Here is a tiny trained network, its code and every weight. The questions are about switching its units off for an input and a class, where a switched-off unit gives its printed mean instead of its output.

import numpy as np


def w(rows, s, z=0):
    codes = np.array(rows[::2]) - 128.0
    scale = np.full(codes.shape[1], s)
    scale[-1] = z or s
    return codes * scale


def norm(h):
    return h / np.sqrt((h * h).mean(-1, keepdims=True) + 1e-5)


def f(y):
    return np.maximum(y, 0)


def log_softmax(a):
    a = a - a.max(-1, keepdims=True)
    return a - np.log(np.exp(a).sum(-1, keepdims=True))


def net(x, mask):
    res = np.array(x, float).reshape(1, 8) / 4 @ E
    u = 0
    for l in range(4):
        y = f(norm(res) @ A[l][:, :-1].T + A[l][:, -1])
        res = res + np.where(mask[u : u + 3], y, B[l][:, -1]) @ B[l][:, :-1]
        u += 3
    return log_softmax(norm(res)[-1] @ U[:, :-1].T + U[:, -1])


A, B = {}, {}
E = w([
[119,106,122,208,133,197,244,73,93,218,101],'x0',
[215,246,109,68,158,45,195,121,131,137,48],'x1',
[79,166,176,139,46,174,210,135,66,167,88],'x2',
[119,60,136,191,208,228,123,90,72,74,189],'x3',
[73,70,60,128,124,118,234,32,206,176,177],'x4',
[85,91,47,183,166,137,89,126,160,175,97],'x5',
[138,185,3,58,160,86,165,43,106,147,61],'x6',
[69,133,93,150,140,68,84,151,174,45,100],'x7',
],0.0041)
A[0] = w([
[181,222,48,94,144,59,66,122,155,107,1,30],'0.n1',
[159,131,95,68,204,69,75,96,122,106,105,68],'0.n2',
[80,154,128,182,79,133,165,156,73,216,35,5],'0.n3',
],0.0043,0.0013)
B[0] = w([
[183,104,108,63,118,41,67,228,200,40,118,255],'0.n1',
[194,157,105,71,94,58,195,66,176,59,58,206],'0.n2',
[203,115,133,111,182,42,241,151,254,168,47,190],'0.n3',
],0.0058,0.0041)
A[1] = w([
[210,59,248,203,178,139,133,148,206,222,205,225],'1.n1',
[128,39,32,100,69,204,164,2,112,136,200,117],'1.n2',
[103,87,145,149,141,119,65,199,196,160,52,248],'1.n3',
],0.0036,0.0012)
B[1] = w([
[150,235,40,96,36,11,85,163,161,175,216,255],'1.n1',
[8,82,245,201,255,64,78,149,132,93,213,223],'1.n2',
[166,135,161,129,66,15,60,9,65,214,157,240],'1.n3',
],0.0048,0.0032)
A[2] = w([
[145,105,60,41,198,96,98,80,130,38,57,42],'2.n1',
[103,148,116,141,112,111,168,125,101,248,3,231],'2.n2',
[132,16,93,180,173,69,91,127,98,144,209,253],'2.n3',
],0.0042,0.00068)
B[2] = w([
[180,164,2,81,89,6,50,174,175,125,87,255],'2.n1',
[182,168,26,41,174,137,150,167,204,196,3,202],'2.n2',
[45,149,91,128,139,54,97,59,94,97,174,242],'2.n3',
],0.0061,0.0041)
A[3] = w([
[168,206,60,115,152,118,84,49,181,52,143,1],'3.n1',
[109,214,76,99,209,143,240,34,116,188,164,62],'3.n2',
[249,180,140,140,117,124,254,130,50,129,178,120],'3.n3',
],0.0041,0.00075)
B[3] = w([
[102,117,84,149,171,49,116,171,149,134,133,254],'3.n1',
[36,129,114,164,151,254,141,129,76,170,117,202],'3.n2',
[52,95,105,253,151,115,73,98,89,110,191,195],'3.n3',
],0.0071,0.0037)
U = w([
[92,165,44,92,183,223,210,95,128,203,54,86],'0',
[235,156,211,72,58,215,74,155,35,48,139,13],'1',
[102,55,164,83,113,249,179,97,190,35,161,4],'2',
[23,55,103,191,210,136,43,44,64,104,239,225],'3',
[211,201,12,37,119,1,77,159,203,134,76,241],'4',
],0.0067,0.004)

Each question gives the input, the list of numbers given to net, and the class t.
The units are the neurons (one row each of A and B). Each row of codes is followed by its name. A weight is (code - 128) times the scale printed after its matrix; where a second scale follows, it is the last column's (A, B and U).
mask holds one flag per neuron, layer by layer. A switched-off neuron (its flag False) gives its mean, the last column of its row in B, instead of its output. The means were averaged over made-up inputs and are rounded, as every weight is.
A unit's drop is (log p(t) with every unit on - log p(t) with that unit switched off) / (log p(t) with every unit on - log p(t) with every unit switched off).
The circuit of an input: a set's keep is (log p(t) with only the set's units on - log p(t) with every unit switched off) / (log p(t) with every unit on - log p(t) with every unit switched off). Starting from all 12 units, units are removed one at a time, each time the one whose removal leaves the highest keep (on an exact tie, the one counted first), for as long as the keep stays at least 0.8.
units of the circuit, in order: the units of the circuit, biggest drop first
top k neurons: the k neurons with the biggest drops, biggest first
k most important neurons of layer l: the k neurons of layer l with the biggest drops, biggest first
drop when u is switched off: that unit's drop, to one decimal
input [5,-8,3,-6,4,-1,0,1], class 0: units of the circuit, in order => 0.n1, 2.n1, 2.n2
input [2,1,0,-5,7,3,-6,-7], class 0: units of the circuit, in order => 0.n1, 3.n2
input [4,-5,6,-3,0,1,-8,-7], class 4: most important neuron of layer 0 => 0.n3
input [8,-1,7,1,0,1,-5,5], class 0: top 2 neurons => 0.n1, 2.n1
input [-3,-7,-3,-7,1,-6,-8,8], class 3: units of the circuit, in order => 2.n1, 0.n1
input [5,-7,-8,-7,-6,-6,-7,7], class 3: units of the circuit, in order => 2.n1, 0.n1
input [-5,-7,-2,-3,1,4,-3,4], class 3: units of the circuit, in order => 2.n1, 0.n1
input [-8,-5,6,-1,-6,-1,-2,3], class 1: 2 most important neurons of layer 3 => 3.n1, 3.n3
input [-6,-2,3,0,-7,2,-7,1], class 1: 2 most important neurons of layer 3 => 3.n1, 3.n3
input [-5,-3,6,2,-4,1,-6,-2], class 1: 2 most important neurons of layer 2 => 2.n3, 2.n1
input [7,7,5,-4,4,7,-4,-6], class 0: top 3 neurons => 3.n2, 2.n1, 0.n1
input [-2,-1,3,-4,4,-4,-4,5], class 2: 2 most important neurons of layer 2 => 2.n1, 2.n2
input [1,-8,5,-4,5,3,2,4], class 3: top 3 neurons => 1.n2, 2.n1, 0.n1
input [6,4,-1,7,-3,-8,1,-8], class 3: units of the circuit, in order => 3.n3
input [-7,-4,4,5,5,-5,5,-2], class 3: drop when 2.n3 is switched off => 0.0
input [5,5,-3,6,1,5,-2,-7], class 3: drop when 1.n2 is switched off => 0.1
input [8,4,6,1,-4,4,-2,5], class 0: drop when 0.n1 is switched off => 0.4
